Below is a small trained network, with its code and all its weights. Each question gives an input and a target symbol and asks what happens when units are switched off, that is, made to give their printed mean instead of their output.

import numpy as np


def w(rows, s, z=0):
    codes = np.array(rows[::2]) - 128.0
    scale = np.full(codes.shape[1], s)
    scale[-1] = z or s
    return codes * scale


def norm(h):
    return h / np.sqrt((h * h).mean(-1, keepdims=True) + 1e-5)


def f(y):
    return y / 2 * (1 + np.tanh(0.7978845608 * (y + 0.044715 * y**3)))


def softmax(a):
    e = np.exp(a - a.max(-1, keepdims=True))
    return e / e.sum(-1, keepdims=True)


def log_softmax(a):
    a = a - a.max(-1, keepdims=True)
    return a - np.log(np.exp(a).sum(-1, keepdims=True))


def net(x, mask):
    ids = ['ΓΣΦΨΩαβδεζηθλμτ'.index(c) for c in x.split()]
    T = len(ids)
    res = E[ids] + P[:T]
    u = 0
    for l in range(2):
        r = norm(res)
        for j in range(2):
            rows = slice(2 * j, 2 * j + 2)
            q, k, v = (r @ M[l][rows].T for M in (Q, K, V))
            z = softmax(np.where(np.tri(T) > 0, q @ k.T / 2**0.5, -1e9)) @ v
            o = O[l][rows]
            res = res + np.where(mask[u + j], z, o[:, -1]) @ o[:, :-1]
        u += 2
        y = f(norm(res) @ A[l][:, :-1].T + A[l][:, -1])
        res = res + np.where(mask[u : u + 8], y, B[l][:, -1]) @ B[l][:, :-1]
        u += 8
    return log_softmax(norm(res)[-1] @ U[:, :-1].T + U[:, -1])


Q, K, V, O, A, B = {}, {}, {}, {}, {}, {}
E = w([
[156,147,102,224,132,138,180,116,201,84],'Γ',
[39,150,218,178,133,70,60,107,180,66],'Σ',
[90,96,84,42,146,138,103,180,34,134],'Φ',
[139,111,101,216,76,62,123,160,39,126],'Ψ',
[118,189,43,122,162,106,164,138,105,37],'Ω',
[159,111,30,142,94,105,107,127,56,124],'α',
[2,73,141,100,153,90,182,97,57,175],'β',
[90,214,91,164,56,218,150,188,91,129],'δ',
[147,87,38,90,92,51,102,71,133,157],'ε',
[79,220,187,196,79,113,178,108,170,132],'ζ',
[135,146,130,146,148,39,238,60,149,97],'η',
[189,191,72,118,57,110,157,143,52,100],'θ',
[32,29,122,103,105,95,124,135,101,71],'λ',
[119,145,103,106,47,165,236,131,111,35],'μ',
[73,182,74,90,95,196,106,139,190,118],'τ',
],0.0095)
P = w([
[142,75,115,95,96,77,160,255,180,151],'0',
[139,108,106,111,107,80,151,210,178,137],'1',
[125,119,94,114,104,83,144,182,163,126],'2',
[110,122,86,115,109,84,132,162,141,121],'3',
[102,133,87,122,112,90,127,141,130,113],'4',
[99,142,87,127,109,99,122,126,114,105],'5',
[100,144,89,130,111,108,115,106,106,100],'6',
[99,148,93,134,105,122,110,88,94,95],'7',
[104,155,101,138,104,139,104,63,84,91],'8',
[98,157,104,139,92,155,94,46,72,81],'9',
],0.0086)
Q[0] = w([
[243,67,163,139,195,150,92,120,168,191],'L0H0',
[26,106,114,175,23,60,137,76,131,126],'L0H0',
[150,122,148,115,150,150,171,106,165,255],'L0H1',
[44,143,53,138,23,64,147,131,95,74],'L0H1',
],0.008)
K[0] = w([
[116,124,120,119,126,113,165,240,184,120],'L0H0',
[161,196,127,99,171,190,68,70,64,92],'L0H0',
[135,105,120,118,137,77,133,235,177,91],'L0H1',
[113,126,105,167,140,179,118,1,113,85],'L0H1',
],0.0078)
V[0] = w([
[117,73,165,242,32,125,127,65,155,147],'L0H0',
[135,67,76,158,130,153,66,16,129,131],'L0H0',
[131,83,130,164,160,161,63,116,225,93],'L0H1',
[152,89,67,45,3,144,67,180,164,118],'L0H1',
],0.005)
O[0] = w([
[85,57,71,164,153,123,151,128,172,169,137],'L0H0',
[182,76,161,189,162,135,119,110,164,128,66],'L0H0',
[119,79,135,150,90,137,210,153,34,64,50],'L0H1',
[135,159,134,155,255,118,149,113,74,117,250],'L0H1',
],0.0071,0.0024)
A[0] = w([
[90,182,191,148,103,136,209,78,132,223,111],'L0N0',
[142,89,104,192,123,106,38,193,90,209,102],'L0N1',
[144,170,124,151,176,144,170,97,118,201,129],'L0N2',
[66,223,74,131,123,131,151,113,146,107,252],'L0N3',
[85,149,233,197,102,132,170,174,173,100,205],'L0N4',
[253,101,102,209,77,154,213,184,167,142,172],'L0N5',
[152,106,76,94,119,127,106,172,42,97,160],'L0N6',
[161,67,92,104,58,185,99,145,89,93,102],'L0N7',
],0.0051,0.0026)
B[0] = w([
[192,85,134,151,136,130,47,163,127,1,136],'L0N0',
[153,126,163,79,105,168,226,137,142,130,133],'L0N1',
[142,131,143,114,198,160,181,131,116,81,127],'L0N2',
[115,22,79,110,139,156,124,103,124,156,255],'L0N3',
[193,144,27,95,172,73,62,177,87,190,179],'L0N4',
[127,143,93,46,133,137,110,71,55,158,129],'L0N5',
[181,55,127,153,114,109,159,83,141,150,165],'L0N6',
[129,114,189,184,130,112,166,100,151,145,119],'L0N7',
],0.0055,0.0067)
Q[1] = w([
[117,186,191,121,174,161,151,199,211,82],'L1H0',
[245,197,208,119,124,176,196,155,156,173],'L1H0',
[93,136,187,127,121,78,124,140,103,88],'L1H1',
[159,206,254,124,139,158,244,180,164,75],'L1H1',
],0.0068)
K[1] = w([
[179,136,111,51,143,94,169,198,123,190],'L1H0',
[132,124,146,58,171,102,162,219,145,130],'L1H0',
[162,135,61,136,128,139,128,128,146,150],'L1H1',
[166,118,121,46,176,83,164,254,136,159],'L1H1',
],0.0062)
V[1] = w([
[137,160,89,192,79,225,174,89,123,129],'L1H0',
[139,111,69,113,77,90,199,87,80,183],'L1H0',
[52,84,131,93,131,145,185,62,175,1],'L1H1',
[72,95,189,137,124,140,169,118,41,205],'L1H1',
],0.0058)
O[1] = w([
[69,172,84,95,167,25,152,192,126,212,15],'L1H0',
[167,221,230,195,129,168,156,62,156,223,252],'L1H0',
[236,163,118,52,165,164,217,248,129,130,181],'L1H1',
[116,200,95,66,114,127,210,1,234,83,116],'L1H1',
],0.0057,0.0046)
A[1] = w([
[156,98,67,105,103,100,148,77,122,179,28],'L1N0',
[126,115,134,128,116,102,2,157,191,87,154],'L1N1',
[160,102,164,114,143,176,196,134,210,153,192],'L1N2',
[81,162,97,131,41,159,134,204,108,132,5],'L1N3',
[97,200,54,169,156,201,191,129,92,112,78],'L1N4',
[137,27,112,101,146,191,100,86,115,208,156],'L1N5',
[182,73,171,81,123,50,158,125,203,83,68],'L1N6',
[202,161,118,105,158,74,88,81,171,196,147],'L1N7',
],0.005,0.0024)
B[1] = w([
[71,76,80,95,167,47,56,161,159,86,181],'L1N0',
[161,208,158,79,131,163,255,117,169,132,235],'L1N1',
[188,168,78,213,129,130,105,175,165,156,182],'L1N2',
[201,68,132,155,168,172,100,122,114,59,124],'L1N3',
[100,116,198,122,129,54,84,55,148,66,217],'L1N4',
[101,97,229,167,99,144,147,247,151,95,252],'L1N5',
[79,122,56,107,132,191,56,41,134,109,126],'L1N6',
[57,137,180,64,134,186,68,165,150,72,202],'L1N7',
],0.0045,0.0031)
U = w([
[90,106,168,154,91,68,109,193,158,58,210],'Γ',
[171,142,100,73,206,52,160,162,72,83,109],'Σ',
[193,139,203,242,219,169,146,95,129,121,58],'Φ',
[154,87,204,145,200,99,68,98,183,144,105],'Ψ',
[172,158,91,62,71,178,99,89,250,151,151],'Ω',
[162,189,176,66,67,132,78,27,56,90,92],'α',
[59,141,75,83,148,17,117,128,121,195,116],'β',
[188,139,140,150,60,161,102,243,159,210,134],'δ',
[174,142,206,51,107,163,95,177,48,133,254],'ε',
[74,139,191,105,119,154,182,68,197,167,197],'ζ',
[39,186,118,139,124,185,79,117,88,138,84],'η',
[125,3,66,164,73,124,168,119,118,60,111],'θ',
[119,159,115,101,237,176,164,221,148,140,73],'λ',
[153,159,159,176,74,63,194,113,132,215,166],'μ',
[203,176,107,126,148,160,244,108,142,103,71],'τ',
],0.0063,0.0026)

Each question gives the input, a string of symbols that net reads in full, and the target symbol t.
The units are the heads (2 rows each of Q, K, V and O) and the neurons (one row each of A and B). Each row of codes is followed by its name. A weight is (code - 128) times the scale printed after its matrix; where a second scale follows, it is the last column's (O, A, B and U).
mask holds one flag per unit, layer by layer, with each layer's heads first. A switched-off unit (its flag False) gives its mean, the last column of its rows in O or B, instead of its output. The means were averaged over made-up inputs and are rounded, as every weight is.
A unit's drop is (log p(t) with every unit on - log p(t) with that unit switched off) / (log p(t) with every unit on - log p(t) with every unit switched off).
The circuit of an input: a set's keep is (log p(t) with only the set's units on - log p(t) with every unit switched off) / (log p(t) with every unit on - log p(t) with every unit switched off). Starting from the 12 units with the biggest drops (on a tie, the unit counted first), units are removed one at a time, each time the one whose removal leaves the highest keep (on an exact tie, the one counted first), for as long as the keep stays at least 0.8.
units of the circuit, in order: the units of the circuit, biggest drop first
most important unit: the unit with the biggest drop
k most important neurons: the k neurons with the biggest drops, biggest first
top k neurons in layer l: the k neurons of layer l with the biggest drops, biggest first
which heads matter: for each layer, one digit per head in row order, 1 if its drop is at least 0.15 and else 0, layers parted by /
input α β Ω Σ Σ ε Ω β Φ Γ, target α: most important unit => L0H0
input β Σ Ω, target θ: units of the circuit, in order => [L0N3 L1H0]
input β Σ α β β, target ζ: 2 most important neurons => [L0N4 L0N6]
input Ψ Σ Φ τ ε δ, target Φ: units of the circuit, in order => [L0H1 L0H0 L1N4]
input Φ τ δ Σ Ω Φ β, target α: units of the circuit, in order => [L0H0 L0N0]
input Ω Σ Σ β ε ε β Σ β, target θ: top 2 neurons in layer 1 => [L1N1 L1N7]
input ε η β μ β, target λ: which heads matter => 01 / 01
input μ η Σ Σ μ β Φ θ Γ Ψ, target μ: units of the circuit, in order => [L1H0 L0N7 L0H1]
input ε Σ Ω ε β, target Φ: 3 most important neurons => [L0N4 L0N0 L1N2]
input Ω δ μ ζ Σ δ Σ Σ Σ, target θ: units of the circuit, in order => [L1H0 L0H1 L0H0]
input Ω Γ η Σ, target δ: top 3 neurons in layer 1 => [L1N4 L1N1 L1N0]
input Σ λ α β τ Ψ, target μ: units of the circuit, in order => [L1H0 L0N0]
input α Σ Φ Σ, target α: which heads matter => 10 / 10
input η Ω θ, target ε: units of the circuit, in order => [L1H1 L0H0]
input Φ β Σ Σ λ Φ ζ Φ Σ β, target θ: units of the circuit, in order => [L1H0 L0H0]
input τ α τ Σ λ α Σ β δ, target Ω: 2 most important neurons => [L0N4 L0N3]
input β ε δ Φ τ Γ Ψ β β, target Ω: which heads matter => 11 / 01
input Φ Φ ζ Σ Σ β α Σ Σ, target Γ: units of the circuit, in order => [L0H1 L1H0]
input ε β Γ Φ β θ, target Ω: units of the circuit, in order => [L0H1]
input Φ Ω Γ η η, target δ: which heads matter => 01 / 11
input ζ ε ε Σ, target Φ: most important unit => L1H0
input α β Σ Σ Φ ε μ ε Σ Σ, target Γ: top 3 neurons in layer 0 => [L0N3 L0N6 L0N4]
input β β Σ β θ Ω Σ Φ, target θ: top 3 neurons in layer 0 => [L0N6 L0N4 L0N7]
input Σ Σ τ, target θ: which heads matter => 01 / 00
input ε ε ε, target Φ: which heads matter => 01 / 10
input β β Φ Σ ε α ζ μ Ψ η, target Ω: which heads matter => 01 / 01
input β ζ β ζ Σ ε Σ Σ Φ, target θ: which heads matter => 00 / 10
